Below is a small trained network, with its code and all its weights. Each question gives an input and a class and asks what happens when units are switched off, that is, made to give their printed mean instead of their output.

import numpy as np


def w(rows, s, z=0):
    codes = np.array(rows[::2]) - 128.0
    scale = np.full(codes.shape[1], s)
    scale[-1] = z or s
    return codes * scale


def f(y):
    return y / 2 * (1 + np.tanh(0.7978845608 * (y + 0.044715 * y**3)))


def log_softmax(a):
    a = a - a.max(-1, keepdims=True)
    return a - np.log(np.exp(a).sum(-1, keepdims=True))


def net(x, mask):
    res = np.array(x, float).reshape(1, 7) / 4 @ E
    y = f(res @ A[0][:, :-1].T + A[0][:, -1])
    res = res + np.where(mask, y, B[0][:, -1]) @ B[0][:, :-1]
    return log_softmax(res[-1] @ U[:, :-1].T + U[:, -1])


A, B = {}, {}
E = w([
[127,128,131],'x0',
[132,25,112],'x1',
[3,116,235],'x2',
[130,131,125],'x3',
[125,125,129],'x4',
[128,129,128],'x5',
[36,150,46],'x6',
],0.0052)
A[0] = w([
[78,133,95,14],'n1',
[76,120,188,46],'n2',
[102,149,158,253],'n3',
[188,107,221,60],'n4',
[74,114,196,55],'n5',
[67,109,187,117],'n6',
[123,107,127,43],'n7',
[75,121,90,21],'n8',
[108,4,126,89],'n9',
[121,239,163,71],'n10',
[49,137,46,74],'n11',
],0.012,0.0049)
B[0] = w([
[152,221,185,113],'n1',
[198,146,94,158],'n2',
[51,57,144,254],'n3',
[140,166,251,175],'n4',
[199,126,92,171],'n5',
[163,94,109,203],'n6',
[122,200,143,98],'n7',
[140,217,184,117],'n8',
[65,224,67,181],'n9',
[93,217,60,168],'n10',
[183,116,242,178],'n11',
],0.029,0.0043)
U = w([
[155,160,200,42],'0',
[116,89,91,253],'1',
[116,83,92,215],'2',
[254,97,37,75],'3',
[99,95,100,156],'4',
[75,198,66,16],'5',
],0.01,0.0047)

Each question gives the input, the list of numbers given to net, and the class t.
The units are the neurons (one row each of A and B). Each row of codes is followed by its name. A weight is (code - 128) times the scale printed after its matrix; where a second scale follows, it is the last column's (A, B and U).
mask holds one flag per neuron, in row order. A switched-off neuron (its flag False) gives its mean, the last column of its row in B, instead of its output. The means were averaged over made-up inputs and are rounded, as every weight is.
A unit's drop is (log p(t) with every unit on - log p(t) with that unit switched off) / (log p(t) with every unit on - log p(t) with every unit switched off).
The circuit of an input: a set's keep is (log p(t) with only the set's units on - log p(t) with every unit switched off) / (log p(t) with every unit on - log p(t) with every unit switched off). Starting from all 11 units, units are removed one at a time, each time the one whose removal leaves the highest keep (on an exact tie, the one counted first), for as long as the keep stays at least 0.8.
units of the circuit, in order: the units of the circuit, biggest drop first
most important unit: the unit with the biggest drop
top k neurons: the k neurons with the biggest drops, biggest first
drop when u is switched off: that unit's drop, to one decimal
input [-7,8,6,5,-3,2,2], class 5: units of the circuit, in order => [n9]
input [0,6,8,8,5,-3,4], class 3: units of the circuit, in order => [n5; n2]
input [5,2,-1,6,-3,3,-6], class 0: top 2 neurons => [n4; n3]
input [2,8,7,7,7,0,3], class 5: top 2 neurons => [n9; n8]
input [-6,-7,0,8,-1,-3,3], class 5: top 2 neurons => [n10; n6]
input [6,3,-4,5,-6,-7,-7], class 0: top 2 neurons => [n4; n3]
input [0,-5,6,-6,3,6,-3], class 3: units of the circuit, in order => [n5; n2]
input [-3,-1,6,0,-4,-5,-3], class 3: top 3 neurons => [n5; n2; n6]
input [-5,7,2,8,3,5,-3], class 5: top 2 neurons => [n9; n11]
input [6,2,-4,-7,3,3,-6], class 0: top 3 neurons => [n4; n3; n6]
input [4,-3,6,-1,-5,-1,-2], class 3: top 2 neurons => [n5; n2]
input [2,8,-4,5,-6,-1,5], class 5: top 3 neurons => [n9; n3; n6]
input [-2,8,8,6,-5,-3,-2], class 3: top 3 neurons => [n5; n6; n2]
input [-4,-6,7,6,-4,-4,6], class 3: top 4 neurons => [n5; n2; n6; n4]
input [-2,-8,2,4,1,-5,-7], class 5: top 2 neurons => [n10; n11]
input [6,2,5,-1,-8,3,8], class 0: most important unit => n11
input [-7,0,6,4,7,3,7], class 0: drop when n8 is switched off => 0.2
input [5,7,4,7,6,-4,3], class 5: drop when n9 is switched off => 1.6
input [7,-8,2,4,-5,0,5], class 5: drop when n11 is switched off => -0.2
input [7,0,4,-5,-1,2,8], class 0: units of the circuit, in order => [n11]
